[128 = 0]

[140 235  63 139 141 171 133 179 143 111 143 252 122 148 109 141 147  97
 126 150 128 189 149 137 145 144 115 141 160  50 124 141 133 169 143 107
 127 107 120 120 135 159 133 119 114 143 128 126  72 155 134 129 191 138
  93 150 138 133 148 119 113 128  74 147 147 102  61 123 125 126 152 129
 136 102 123 121 114 139 225 145 161 158 132 124 252  82 124 109 139  84
 191 157 127 120 127 124 139 111 121 149 230 130 135 124 114 176 102 131
 121 113 124  78 127  81 108 137 128 129 134 118 111  84 118 121 158 121
 212 128 132 144 144 151  89 147 136 133 131 120 156 151 137 152 117 138
 183  48 123 139 125  95 120 121 130 135 118 122 148 115 119 156 124 132
 110 202 195 122 123 152 183 129 125 112 126 106 174 132 112 115 129  82
  97 128 156 150  93  96 124 102  76 151 130 129 132 119 132 121 110 113
 140 164 176 149 154 196 106 109  96 140 150 139 164 137 119 112  94  88
 119 169  84 116 157 130 128 119 170 133 108 123 137 120 132  86 119 129
  46 101 129 126  75 129 113 242 139 132  96 123 108 128 103 120 123 128
  52 166 170] : Tobo (18)
[112 105 100 106 123  78 132 147 141 163 138  64 134 122 116 108 110  95
 130 125 134 123 133 120 139 136 148 129 141 131 133 121 135 123 124 107
 118 125 141 167 121 185 127 124 147 146  81 108 179 131  74 135  91 131
 118 142 134 142 119 128 102 139 134 190 112 147 141 112 104 105 117 141
 101 134 145 145 152 140 106 131 166 131 121 118  26  83 134  93 153  92
 118 129 153 125 119 120 114 145 114 128 111 127 129 133 129  95 129 118
 125 124 131 144 126  67 136 112 138 152 134 109 123  59 139 143 102 113
 131 127 105 145 100 112 131 109  52 148  77  99 144  71 133 125 126 158
 148 119 126 127 130 176  54 124 140  70 118 130 124 154 127  85  97 141
 144 120  62 133 103 112 161 125 102 121 143 130 145 121 124 123 112 105
 127 139 153 107 132 124 110 131 190 163 138 139 140 117 147 132 133 130
 132 125 145 130 141 145  99  76 123 132 175 126 123 153 118 135  81 117
  90 182 140 130 121 138 142 129 202 123 106 125 114 110 140 209 122 128
 226 137 109 130 130 121 131  91 135 125 135 131 149 134 143 108 135 128
 175 107 144] : tad (7)
[145 109 121 126 118 105 126  73 154 176 135  83 149 127 118 124 124 131
 142 217 147 139 119 141 197 134 122 133 138 113 129 145 119 132 137  97
 151 129 138 136 140 197 144  92 163 141 147  98 161 100  68 132  76 133
 141 125 129 126  56 108 116 158  90 166  69 169 176 108  59 116 178 146
 105 144 125  97  61 119  70 124 161 145  73 120   4  59 130  99 146  56
  84 117 124 116 123 120 123 160  93 117  94 136 126 165 127 114  81 139
 119 171 112 134 106 141 129 110 139 142 159 145 136  79 148 134 141 137
  98 121 121 125 130 115 126  94  93 160  75 111 149 135 143 113 132 142
 116 106 102 123 157 233  86 116 136  25 120 137 115 159 126 151 137 138
 133 161 148 125 144 133 145 119 101 128 130 154 145 139 125 141 122 108
  96 140 138 171 119 128  99 136 119 165 140 146 136 126 102 144 147 108
 106  82 103 124 138  95 127 140 118 126 201 124 139 186 114 137 155  62
 173  78 116 120 113 115 123 110 162 131 123 119 123 122 139 138 111 122
 252 154 140 105 158 126 120  31 177 148 154 135 128 141 132 121 155 133
 179 145  94] : tad (7)
[136 170 114 140 128 217 107 108 152 152 135 229 127 131 125 133 127 112
 153 173 133 152 131 136 153 122 120 136 141  77 117 129 126 120 139 119
 147 137 127 123 142 175 127 104 128 132 187 123  90 112 139 127 157 133
 125  98 126 129 121 143 125 134  91 204 114 132 120 127 126 121 176 128
 115 145 106 103  72 152   4 143 132 158 129 127  79 185 141 127 166  67
 156 155 115 124 125 120 135 163  88 147  94 133  90 173 114 116  97 143
 135 114 123 111 115 145 127 114 137 128 150 147 114  57 125 122 160 114
 214 124 125 126 109 153 101  96 129 129 105 118 140 163  89 125 128 131
 158 108 108 126 147 182  78 125 117 107 101 131 154 138 138 144 134 121
 109 171 163 140 137 182 185 125 153 135 127 134 153 143 146 115 159  94
 160 126 116 205  97 132 109 123 111 123 132 134 125 127  73 106 125  91
 150 138 118 139 152 112 126 152 107 121 167 123 160 157 113 127 205  90
 160 100 113 147 135 107 121 102 184 128 113 124 132 140 126  94 105 125
 113 117 126 114 110 134 111 139 148 118 122 145 131 121 106 112 141 134
 118 131 168] : vomo (17)
[ 99  92 131 112 118  89 139 122 128 160 137  18 142 125 137 109 129 148
 134 141 143 105 120 131 152 145 155 124 126 130 131 129 129 101 122  97
 108 108 157 166 131 178 151 130 148 143  89 158 202 132  75 141  90 127
 110 109 139 144  82 115 116 133 131 144  79 161 165 131  91 109 127 124
  99 129 162 145 164 127 177 119 149 136 114 107  22  22 135  86 131  76
  79 105 136 130 118 122 119 131 126 111 210 126 153  87 133 113 108 132
 124 149 132 126 116  80 126 116 133 122 110 114 125 124 137 140  90 129
  67 128 101 148 127 123 142 108  60 156  71 123 126  82 136 122 135 131
 142 134 128 120 138 201 107 121 137  28 124 121 109 166 130 136 122 133
 136 135  62 116 114  96 161 134  78 130 127 137 132 119 117 138 126  77
 109 149 147 113 128 120 120 129 155 177 131 142 144 107 163 161 140 138
 147 112 126 135 135 109 121 106 136 121 147 123 126 176 128 147  97  99
  97 194 142 108 120 132 144 129 192 133 113 118 121 108 147 206 119 124
 241 150 122 139 142 130 123  73 141 146 130 120 128 142 154 127 122 126
 156 116 163] : tad (7)
[125 199 137 134 136 144 129 159 111  91 133 238 110 160 132 140 134 143
 122 105 125 145 148 133 109 128 115 131 141 118 124 120 135 120 126 185
 109 105 127 124 124  87 126 124  83 115  86 186  77 177 174 116 227 132
 117 139 130 129 167 112 110 120 112  69 158 101  61 122 122 141 120 110
 145  89 133 142 177 106 252 127  92 149 157 130 252  90 141 131 100 129
 205 155 130 156 126 127 140 100 143 138 252 119 141  89 121 167 154 141
 127 114 136 102 141 109 119 143 120 113 103 124 128 111 111 123 148 137
 122 117 145 137 145 147 122 151 162 122 152 171 123 120 127 146 129 104
 158 118 130 131 121  55 159 136 138 190 138 113 140 102 124 169 137 114
 131 133 174 129 150 120 144 128 147 134 119 109 137 127 114 119 144  85
 107 131 144 100 109 116 132 119 110 125 128 121 133 124 162 129 124 155
 166 140 151 122 116 189 190 116 133 145  58 115 127 110 135 112 110 125
 100 184 112 113 148 131 131 136 100 134 143 130 137 126 123  81 148 141
  28  98 127 134  99 139 124 239 103 125 107 121 116 118 116 145 107 134
  75 180 129] : Tobo (18)
[105 124 100 131 118 127 130 109 131 161 141 106 138 120 126 115 136 146
 160 147 137 141 122 135 133 148 161 131 154  95  98 120 128 142 119   7
 137  91 148 156 131 204 144 112 113 157 157 186 170 109  62 156  78 128
  89  92 141 147 133 130 132 121 136 215  82 144 147 141 112 114 144 131
  72 141 150 125 134 149   4 161 140 131 134 142  87  90 130  78 179  49
  97 130 151 118 129 118 110 121 110 123 165 129 156  92 144 128 112 128
 131 135 137 114 120  79 123 107 139 120 115 102 118 190 130 142 108 116
 131 128 112 145 122 134 144  90  58 127  69 118 142 117 105 139 123 127
 162 111 119 119 146 193 106 122 128  41 126 124 120 169 145 117 121 133
 134 194  47 118 107 150 191 130 104 140 140 123 136 126 143 126 122  32
 117 138 122 155 104 113 160  90 156 182 112 133 143  95 107 148 140 139
 182 150 145 147 152 130  61 132 113 101 172 138 138 173 125 125 146 122
 116 196 170 119 129 123 159  96 216 134 122 119 125 120 147 138  97 126
 159 135 120 138  79 145 135 120 138 129 117 126 118 136 121 122 108 127
 113 128 187] : bero (23)
[120 122 153 114 119  94 133 122 141 156 126  93 140 120 132 117 115 134
 130 174 143 142 120 129 155 121 162 127 148 101 112 134 119 123 130 103
 122 114 133 152 132 184 135  97 141 138  97 123 163 151  67 133 126 132
 105 107 119 135  95 120  94 139 106 151  82 150 135 114  93  98 147 129
  92 112 147 137 150 107 107 131 132 152  97 122  28  76 128  99 142  85
 125 121 150 137 126 125 123 147 100 110 146 138 116 127 147 104 113 132
 126 130 139 145 123 111 126 114 130 135 133 116 129  97 138 131 124 124
 101 132 125 139 115 116 125  95  92 157  90 118 131 101 127 129 128 142
 133 123 113 123 149 217  76 135 138  67 121 128 116 169 119 110 110 141
 132 136  96 133 117 125 131 131 124 133 130 140 135 122 116 142 128  81
 141 135 154 121 121 126 107 141 150 158 130 143 135 110 139 144 143 126
 171  90 131 127 137 109 159 133 131 127 153 122 136 148 117 133 108  88
 103 172 146 111 124 118 144 131 179 131 131 126 123 107 129 125 119 140
 208 137 125 130 111 129 116  87 166 138 147 135 136 129 131 123 136 125
 153 147 141] : tad (7)
[104 179 109 138 125 116 136 172 148 141 148 163 127 123 107 129 120 117
 130 144 127 154 147 126 138 130 150 114 173  63 115 126 133 136 126 107
 121 104 123 145 121 177 153 101 125 127 112 124  91 127 138 123 192 134
 107 111 130 134 149 125 115 143  99 177 117 131  86 121 125 112 139 138
  89 115 154 114 128 127  46 157 165 149 128 119 252 132 135 108 146 156
 173 160 148 139 122 122 119 136 112 103 201 127 120 161 136 147 113 140
 135 125 141 104 124  97 123 120 131 124 118 120 134 182 127 134 153 122
 170 122 128 141  99 109 100  94  96 139  79 124 161 104 133 134 124 126
 176 119 111 133 152 149 154 120 126  80 119 130 143 146 136  89 118 128
 122 181 102 135 110 163 164 132 148 134 133 137 174 104 137 108 105  60
  98 135 163 163  71 102 127 134  86 107 132 134 132 112 100 109 138 115
 213 134 146 146 139 115 109 140 110 123 159 137 158 117 127 118 182 116
 113 198 138 137 132 123 151 104 190 127 133 122 129 129 122  38 107 126
  18 126 132 131  64 129 125 205 156 137 103 148 120 127 114 120 147 137
  78 150 192] : bero (23)
[129 203 128 124 118 116 127 151 122 113 140 247 151 150 129 128 116 154
 115 129 133 170 143 143 155 116 141 130 159 107 115 144 125 130 133 153
 121  87 129 131 126 130 124 111 103 134  75 125 130 169 113 112 232 150
  98 147 127 132 143 107  92 141  99  95 118 125  59 108  94 124 161 127
 122  87 131 138 152 105 252 117 123 155 114 117 184  20 136 102 105  83
 211 133 149 152 135 129 122 119 106 115 252 128 141 112 128 163 138 142
 113 116 138 106 125  94 110 124 126 122 121 120 129 113 102 129 152 131
 134 134 125 152 125 134 120 113 127 151 121 164 118 104 136 152 123 130
 165  83  98 138 147 138  99 144 134 121 109 113 145 133 124 164 122 113
 137 153 124 140 145 124 153 131 152 129 120 109 137 115 109 113 148  38
 126 128 164  99 100 118 109 126 120 159 138 122 142 108 176 133 126 138
 180 107 140 122 132 199 242 124 133 150 109 111 133 126 130 120  90 109
 103 190 126 101 142 128 143 131 161 132 139 125 129 103 126 103 141 136
 104 110 123 137  80 144 123 195 150 133 128 134 117 128 118 132 155 130
 103 224 149] : Tobo (18)
[133 123 139 113 127  91 128 114 138 141 123  94 138 124 133 117 130 134
 125 167 132 132 132 132 150 133 139 129 121 134 135 129 127 117 133 137
 115 120 129 140 131 160 134 108 139 141  83 109 163 145  83 125 106 132
 119 137 124 140  86 118 107 144 108 121 105 142 144 119  95 114 122 127
 120 116 137 145 161 110 231 123 121 153  97 112  44  63 127 109 126  82
 109 124 131 135 127 125 126 128 121 130 174 135 137 107 121 110 111 123
 125 138 127 126 121 119 132 128 124 131 143 122 125  51 126 132 120 136
 102 127 121 131 135 115 127 116 112 151 103 135 120  97 133 129 136 134
 126 112 122 121 128 162  81 128 135  88 125 140 122 139 112 131 110 136
 129 123 122 125 118 110 129 131 116 117 129 136 130 133 113 146 129 101
 125 136 141 105 115 131  98 128 144 162 141 132 135 123 153 146 142 128
 131  94 125 120 129 140 161 120 137 134 139 114 131 141 128 139  79  85
 101 154 123 108 127 128 126 142 142 123 123 123 120 111 131 148 132 140
 205 134 129 129 139 123 116  97 131 137 145 122 131 129 141 130 108 128
 175 144 113] : tad (7)
[158 118 114 141 117  72 110  82 137 167 162 213 152 128 143 134 118 177
 136 188 150 175 117 164 208 127 150 137 173 118 121 146 121 129 137  74
 136  75 137 151 128 161 157  74  94 143 125 162 201  81  48 142 126 149
  66 164 143 149 100  90 115 145  78 136  60 137 101 110  29 122 183 135
  96  88 115  99 101 106 252  94 122 150  74 153   4   4 138  60 131   4
 138 105 152 139 139 125 101 112  82  71 252 133 163 101 127 177 125 157
  96 164 111 103 131 112 108  93 124 132 143 138 142 169 120 134 141 144
  71 144 126 148 134 123 145  55  67 136  79 161  95 171 148 141 126 134
 165  46 100 124 162 194  91 135 124  78 104 134 171 173 134 177 114 127
 156 176 101 117 146 152 170 129 118 129 127 150 105 142 136 121 141   4
  16 140 127 121 108 128  99 135 139 231 139 138 153  71 149 167 141 110
 135  85 102 121 142 237 252 133 134 139 181  86 120 183 126 113 121 109
 164 168 168  89 133 113 161 103 124 131 135 118 125 104 128 151 139 136
 243 109 112 112  86 179 118  95 147 140 137 130  79 137 122 124  73 136
 185 248 153] : Tobo (14)
[143 184 104 135 139  62 112  93 139 130 154 228 142 125  91 148  95 131
 110 146 127 157 146 151 178 118 123 139 152 117 119 136 139 140 132 149
 140 107 123 121 125 128 142  71  99 120 112  87  86 111 124 116 205 154
  98 189 120 127 147 105 101 152  86 123 133 119  85  84  76 124 166 163
 129 105 114  88  81 109 252 116 120 149 101 137 135  56 135 124 124 117
 196 137 142 150 133 123 120 128 103  88 219 114 121 178 128 165 157 139
 116 151 125 117 131 125 121 107 128 131 130 146 136 133 104 123 182 133
 176 133 141 124 111 118 117  99 130 139 126 148 137 138 168 144 132 145
 148  54 104 151 161 109 125 121 125 150 112 133 157 125 121 134 118 133
 148 135 165 145 162 156 118 124 147 132 116 140 147 121 140 100 124  52
  44 127 157 138 110 113  94 136  79 135 134 126 134 111 124 111 144 123
 144  95 115 121 134 184 206 136 143 146 156 122 143 128 125 101 164 142
 171 143 138 118 171 123 131 109 101 123 135 141 128 127 107  68 135 135
  91 116 137 116  90 156 116 175 130 130 127 141 117 124 108 128 132 131
 133 223 124] : Tobo (14)
[128 197  86 143 138 173 111 119 170 164 137 252 129 113 109 142 100  99
 147 193 122 179 132 137 170 117 131 139 164  48 104 129 142 151 142  73
 163 128 117 116 124 209 137  74 124 122 203 102  69  76 115 126 180 149
 107 116 119 127 161 136 114 152  99 252 114 194  84 115 131  94 199 154
  83 142 102  70  25 156   4 166 167 156 117 134 113 186 140 113 184  79
 179 175 144 128 123 123 117 177  74 111  81 136  84 223 133 138 115 152
 122 114 126 107 114 122 126 107 135 136 144 146 113 115 151 123 173 111
 249 123 130 125  88 135 104  71 111 132  91 106 172 155 115 131 120 147
 176  65  96 138 162 204  60 122 108  89  80 136 172 157 137  91 125 125
 131 203 131 145 136 208 185 119 169 137 122 133 173 113 156  96 107  56
 119 115 154 221 101 119 103 118  91 122 123 131 122 116  40  80 127  81
 175 123 147 148 166 116 105 160  93 114 231 143 166 148 117 134 247 111
 203 110 129 154 128 109 138  81 204 123 111 115 132 140 119  55  90 121
  64 113 129 115  72 150 119 154 169 123 118 158 133 117 101 100 163 148
 118 159 192] : vomo (17)
[111 131 114 140 113 177 112  45 129 131 142 140 126 140 119 122 122 125
 152 102 128  83 135 123 115 139  96 128 139 128 123 124 156  89 112 130
 161 141 159 126 135 142 146 132 123 127 191 147  65 112 170 104 139 118
 124 120 110 133 154 122 144 127 182 191 137 127 139 135 127 133 170 144
 113 182 132  99  58 175   4 136 123 121 177 140  52 173 164 127 140  90
 183 138 115 117 128 125 132 146 125 131  96 101 142 144 124 131 136 139
 130 139 143 124 128 119 141 136 137 116 122 161 142 151 134 125 151 114
 187 126 120 110 115 161 137 118 135 112 111 154 156 141 113 117 142 113
 142 159 141 119 142 145 194 121 120  83 128 141 125 115 133 199 174 130
 130 152 158 124 151 139 168 127 133 132 124 114 144 122 156 123 126 110
 105 137 108 178 136 101 149 117 109 125 131 130 124 165  66 118 111 142
 134 157 125 140 139  92  72 142 130 108 124 150 122 178 130 126 252 145
 197 129 111 151 132 127 114 101 146 132 142 110 124 161 144 150 103 128
  93 136 141 119 145 134 129 125 105 130 111 116 146 118 111 131 164 129
 108 119 171] : vomo (17)
[139 155  75 148 126 145 106 139 135 148 152 241 125 135 117 164 128 132
 141 151 137 179 135 143 148 136 133 131 153  77 122 128 143 141 132  90
 130  87 125 142 112 151 150 107 113 131 150 165 140  65 132 137 139 139
  71 157 169 127 159 135 134 127  94 171 116 131  69 118 115 134 137 122
 106  95 101 114 110 161 225 137 149 148 133 140 188  46 131  95 158  58
 145 149 142 142 133 127 127 114 106 118 252 125 137 129 125 179 140 149
 114 120 111  80 134 106 119 115 127 128 139 134 121 139 114 134 135 133
 188 139 136 149 100 137 112  82  80 114 108 131 156 141 133 139 127 144
 203  59 107 128 144 110  97 137 131 132 102 121 181 147 149  99  94 131
 125 188  83 119 117 160 209 121 125 139 141 125 133 132 141  99 116   5
  52 126 120 154  94 126 126 116 110 171 113 128 140  72 127 128 110 106
 138 153 150 132 166 231 138 121 113 130 164 107 145 157 138 111 135 134
 126 182 155 117 146 117 143  83 157 129 113 127 131 125 115 127 124 123
  91  89 100 119  71 161 131 209 111 124 125 131  95 137 114 126  67 141
 141 167 172] : Tobo (14)
[112 134 132 130 117 191 115  36 134 141 119  96 140 140 149 125 136 139
 172 162 139 121 121 140 120 143 122 130 137 111 124 113 145  93 128 129
 140 123 155 137 131 179 141 112  97 138 178 161 106 142 101 137  80 119
 131 102 137 139 116 131 127 114 127 191 128 150 164 147 117 119 128 116
 112 155 134 134 141 162  19 157  92 154 163 148  23 143 148 123 142   9
 107 129 127 122 137 127 129 119 141 190 133 127 145 113 126 108 109 115
 131 134 139 114 123 125 134 131 132 118 137 131 115  12 133 124 114 119
 165 142 129 131 141 171 118 114 139 106  99 142 128 141  85 122 141 122
 158 151 140 119 120 147 114 126 116  62 138 111 112 136 130 187 145 136
 123 151 139 121 122 148 187 131 105 153 123 119 136 124 141 147 135  93
 135 135  94 163 129 125 144 118 144 181 127 134 136 132  99 137 132 158
 152 146 141 139 125 125  70 132 120 120  94 112 137 190 124 140 181  75
 110 177 113 124 132 114 115 113 165 125 130 118 128 122 142 138  95 123
 176 129 127 118 130 134 134 155 108 135 128 121 112 132 118 141  93 127
 129 115 136] : vomo (17)
[120 136 120 104 139  37 133 100 147 164 143 112 157 108 109 129 116 132
 125 156 137 149 123 128 174 121 156 126 149 135 111 133 122 143 128  80
 126 101 139 158 129 182 119  63 123 145  93 108 157 148  26 129 112 151
 108 158 112 132 120 115  83 145 103 164 107 145 136 100  71  97 155 154
  98 130 142 122 138 102 182 139 121 133  83 130   7  65 132  84 139  65
 139 126 164 142 125 123 122 138 104 118 130 129 139 122 121 115 129 122
 109 148 144 143 119  89 137 104 142 135 111 106 114  84 125 138 131 124
 117 133 114 132 119 118 136  95  87 150  88 116 146  88 146 128 126 148
 137  84 110 135 133 185  72 121 132  67 112 125 122 169 104 107 103 128
 143 125 108 124 102 111 123 125 117 127 130 134 130 118 125 134 141  67
 110 139 157 114 125 119 123 138 158 190 131 122 134 103 142 141 154 140
 165  84 128 124 136 145 148 126 135 103 172 128 121 150 116 131  84 111
 119 172 142  99 120 124 149 128 167 128 135 127 122 110 122 123 121 128
 210 133 127 129  95 125 124 101 154 136 149 125 143 134 129 121 129 124
 155 173 123] : tad (25)
